Below is a small trained network, with its code and all its weights. Each question gives an input and a class and asks what happens when units are switched off, that is, made to give their printed mean instead of their output.

import numpy as np


def w(rows, s, z=0):
    codes = np.array(rows[::2]) - 128.0
    scale = np.full(codes.shape[1], s)
    scale[-1] = z or s
    return codes * scale


def f(y):
    return y / 2 * (1 + np.tanh(0.7978845608 * (y + 0.044715 * y**3)))


def log_softmax(a):
    a = a - a.max(-1, keepdims=True)
    return a - np.log(np.exp(a).sum(-1, keepdims=True))


def net(x, mask):
    res = np.array(x, float).reshape(1, 7) / 4 @ E
    y = f(res @ A[0][:, :-1].T + A[0][:, -1])
    res = res + np.where(mask, y, B[0][:, -1]) @ B[0][:, :-1]
    return log_softmax(res[-1] @ U[:, :-1].T + U[:, -1])


A, B = {}, {}
E = w([
[138,156,155,118],'x0',
[169,143,123,162],'x1',
[196,115,192,91],'x2',
[16,93,213,120],'x3',
[98,160,90,184],'x4',
[166,80,141,94],'x5',
[161,5,116,39],'x6',
],0.011)
A[0] = w([
[148,76,95,75,151],'neuron 0',
[102,76,154,102,218],'neuron 1',
[52,113,147,119,219],'neuron 2',
[90,96,196,93,159],'neuron 3',
[185,135,133,142,140],'neuron 4',
[148,85,84,134,168],'neuron 5',
[250,153,153,97,253],'neuron 6',
],0.015,0.0034)
B[0] = w([
[100,52,94,84,213],'neuron 0',
[165,92,159,60,201],'neuron 1',
[68,158,220,180,197],'neuron 2',
[212,114,245,98,211],'neuron 3',
[150,86,71,203,175],'neuron 4',
[83,111,79,100,178],'neuron 5',
[242,126,84,153,255],'neuron 6',
],0.011,0.015)
U = w([
[54,223,107,204,255],'0',
[220,143,112,167,16],'1',
[159,108,254,87,144],'2',
[124,34,75,13,99],'3',
],0.013,0.0033)

Each question gives the input, the list of numbers given to net, and the class t.
The units are the neurons (one row each of A and B). Each row of codes is followed by its name. A weight is (code - 128) times the scale printed after its matrix; where a second scale follows, it is the last column's (A, B and U).
mask holds one flag per neuron, in row order. A switched-off neuron (its flag False) gives its mean, the last column of its row in B, instead of its output. The means were averaged over made-up inputs and are rounded, as every weight is.
A unit's drop is (log p(t) with every unit on - log p(t) with that unit switched off) / (log p(t) with every unit on - log p(t) with every unit switched off).
The circuit of an input: a set's keep is (log p(t) with only the set's units on - log p(t) with every unit switched off) / (log p(t) with every unit on - log p(t) with every unit switched off). Starting from all 7 units, units are removed one at a time, each time the one whose removal leaves the highest keep (on an exact tie, the one counted first), for as long as the keep stays at least 0.8.
circuit, biggest first: the units of the circuit, biggest drop first
k most important neurons: the k neurons with the biggest drops, biggest first
drop of u: that unit's drop, to one decimal
input [2,0,-7,-6,-1,-1,-5], class 0: circuit, biggest first -> neuron 6
input [-8,1,6,4,5,-6,-2], class 0: circuit, biggest first -> neuron 3; neuron 1
input [5,5,5,2,-2,6,2], class 1: 3 most important neurons -> neuron 6; neuron 2; neuron 4
input [-2,-1,7,-2,-7,-5,3], class 3: 2 most important neurons -> neuron 0; neuron 2
input [3,6,-8,-5,1,4,-8], class 0: 2 most important neurons -> neuron 6; neuron 3
input [3,4,3,-5,-6,8,3], class 1: 2 most important neurons -> neuron 6; neuron 4
input [-8,-2,2,4,-2,6,4], class 2: 2 most important neurons -> neuron 3; neuron 2
input [0,-4,7,-8,-5,-1,2], class 1: drop of neuron 6 -> 5.4
input [5,-8,1,5,-5,2,7], class 2: drop of neuron 4 -> 0.0
input [-8,-2,-7,-8,3,-3,-5], class 0: drop of neuron 6 -> 0.1
